In the rows, 128 means zero.
Each row has two labels, one from each of two sets.
[ 73 133 123 131 116 154  74 108 106  81 128 121 118 129 135  92 127 207
  89 176 132 117 163 135 159 150 159 127  63 170 112 140 115 129  88  54
 145 114 178 148 126 124 106 155 220 122 133 106 180 108  84  77 116 161
 183 149  66 114 165] : Z142/Z53
[172 135 133 140 140 146 111 110 154 104 140 114 117 119 148 106  89 176
 111 156 123 120 102 140 134 132 150 136  92 138 113 101 136 154 112 148
 133 119 166 134 127 134  93 150 150 143 132 122 105 134 117 104 134  87
 117 208 100 113 138] : Z259/Z53
[100 121 144 100 159 150 137  99 145 104 154 138 143 123 151 110 129 165
 104 124 130 142 113 126 116 129 135 125 175 138 167 121 148 137 119 154
 129 193 146 107 158 120 104 133 153  85 101 108 252 104 119 119 149 121
 153  95 118 143 152] : z946/Z789
[ 35 138 111 118 117 150 102  94  87 113 148 138 136 134 111  77 150 185
  51 142 159 123 129 121 156 139 162  89  86 129 148 146  98 141  89  99
 133 168 151 115 159 142 118 146 167 108 130  84 212  96  89  87  83 143
 179  80  75 143 134] : Z142/Z789
[108 104 144 111 170 160 114 100 125 106 135 137 152 130 139 101 141 184
  99 138 160 141  75 120 111 121 143 111 156 126 167 122 128 147 125 127
 138 201 156  77 159 124 107 119 130 100 110 102 252  92 129  98 148 118
 133 143  98 143 159] : z946/Z789
[145 118 132 120 147 148 140 121 135  97 144 121 155 113 126 122 118 151
 113 112 139 135 104 124 122 132 138 113 140 123 152 127 138 148 125 159
 124 210 145 112 145 105 110 117 133 106  95 128 200 119 111 114 133 131
 137 125 114 137 138] : z946/Z789
[231 141 126 135 161 134 141 136 163 122 123  99 131 130 171 112  40 168
 126 152 129 130 106 124 153 110 129 129 126 139 113  97 153 163 111 171
 150 119 159 143 126 158  70 142 150 202 119 111 139 123 154 138 160  32
 123 252 136 106 145] : Z259/Z53
[ 97 138 108 129 125 130  91 119 106 100 124 128 125 130 140  88 111 187
  99 177 138 123 132 139 168 138 146 136  84 136 111 135 121 146  99  57
 153  85 165 134 108 156  96 139 196 124 137  82 136 109  88 100 123 127
 172 167  76 114 167] : Z142/Z53
[ 88 116 120 133 109 152 126 120  68 153 171 137 130 129 134 109 115 132
  58 153 169 126 126 126 156 148 141 101 107 131 152 128  85 121  78  98
 151 141 166 132 111 159 129 151 189 133 107 103 199 103 122 108  60 157
 188 184 101 154 140] : Z142/Z789
[ 54  97 177  95 144 146  73  94 155  72 143 115 136 108 117  89 171 196
 116 119 120 135 105 100 103 136 201 117  95 131 144 136 152 152 108 154
  98 236 177 107 167  70 123 137 111  51  78  92 252  94  85  78 181 103
 142  82  52 138 146] : z946/Z789
[164 136 117 122 128 151 172 116  82 167 178 114 138 127 151 115  76 113
  68 139 189 127 122 140 144 137 129  93 131 126 174 106 100 128  96 147
 150 159 130 129 110 154 121 140 169 175 115 104 164 113 139 130  52 128
 151 160 156 150 128] : Z142/Z789
[121  94 127 135 168 160 146 114 130 104 136 133 151 129 136 137 112 109
 108 107 149 133  64 113 118 137 134 114 149 118 166 142 124 148 126 121
 137 190 132  92 155 123 117 111 100 106 100 113 199 110 119  97 127 112
 137 164 106 161 172] : z946/Z789
[103 120 125 121 129 137 147  90  96 123 138 138 125 134 143 103 134 139
  72 141 181 109 125 143 149 124 128 103 122 121 157 129 103 132  98 126
 136 173 117 118 133 128 117 148 191 105 107 119 201 109 107 118  80 170
 152 116 123 133 136] : Z142/Z789
[144 140 119 149 115 145 110 125 102 124 144 119 107 127 149 109  91 162
 109 170 143 112 135 132 151 128 139 126  86 131  96 104 115 117  66 113
 138  88 167 158  89 180 104 169 217 172 148 104 129 130 125 117  96  90
 166 233 116 119 129] : Z142/Z53
[138 109 132 122 162 168 158 114  81 114 163 125 166 133 148 115 109 136
 108  91 167 140  86  76 129 138 143  80 133 116 170 134 108 144  95 140
 143 221 167 103 122 120 109 130 154 128 105  88 234  96 120  94 102 144
 165 166 121 137 150] : z946/Z789
[ 98 124 123 133 120 145 139 112  87 143 156 140 137 132 131 114 119 117
  80 151 154 114 117 136 152 137 137 104 107 129 154 125  98 122 101 114
 142 143 146 131 124 149 114 153 175 143 124 108 170 114 121 117  72 156
 163 162 112 136 135] : Z142/Z789
[127 131 112 147 115 146  99 141 111 145 130 118 127 128 135 109  68 148
  93 169 140 121 118 103 153 153 159 110  74 144 101 127 105 129  87 116
 149  88 164 147 108 181 104 162 132 196 141  75 113 107 138 116 116  74
 169 222  92 125 140] : Z142/Z53
[197 142 121 126 153 123 135 130 152 122 119 118 123 122 142 136  96 148
 134 140 127 119 133 134 120 114 117 126 122 125  98 107 138 133 133 159
 144 118 128 162 118 123 112 122 130 158 131 140  66 139 133 135 141 111
  97 170 164 105 124] : Z259/Z53
[171 140 124 125 134 145 153  79 113 122 172 124 131 115 150  85  88 181
  55 141 175 108 136 163 147 111 150 110 109 142 131 102 130 145 109 175
 142 173 139 140 149 133 107 151 176 163 125 117 166 120 122 118  86  83
 115 149 120 117 123] : z947/Z789
[158 120 129 143 150 164 147 132 110 129 153 127 154 116 166 128  58  87
  96 132 153 142  60 117 122 144 134 115 132 127 149 119 129 139 102 127
 153 161 116  87 126 155 102 123 136 145 120 108 188 116 134 106  99  72
 129 248 116 155 136] : z946/Z789
[217 109 150 140 161 140 145 137 134 120 127 110 129 138 164 161  88 109
 171  98 127 142  77  98 116 132 103 133 151 122 117 120 132 127  98 139
 165 117 188 128  81 144 102 124 152 164 109 123 143 138 162 130 145 133
 155 252 163 115 167] : z946/Z53
[ 99 135 120 128 128 134 133 125  95 103 144 130 134 124 134 108 123 168
 101 125 136 129 131 124 147 135 142 102 115 121 141 151 116 134 103 118
 154 167 141 134 139 134 129 133 160 142 130  96 189 110 115 108 114 140
 170 105 118 111 146] : Z142/Z789
[ 99 134 138 125 110 145 159 119 115 161 164 135 122 126 132  74  99 107
  60 175 148 115 168 149 124 138 134 108 147 147 149 104 128 119 121 167
 121 158 125 118 149 168 131 182 150 121 138 121 174 110 139 146  87  70
 102 105 111 161  93] : z947/Z789
[134  96 135 116 150 153 141  94 117 113 148 127 150 117 133 111 142 154
  96  88 161 132  60 127 111 112 155  96 126 124 156 144 129 159 136 178
 118 204 136  83 145 105 124 147 112 104 108 119 205 114 114 108 120 150
 114 135 101 138 127] : z946/Z789
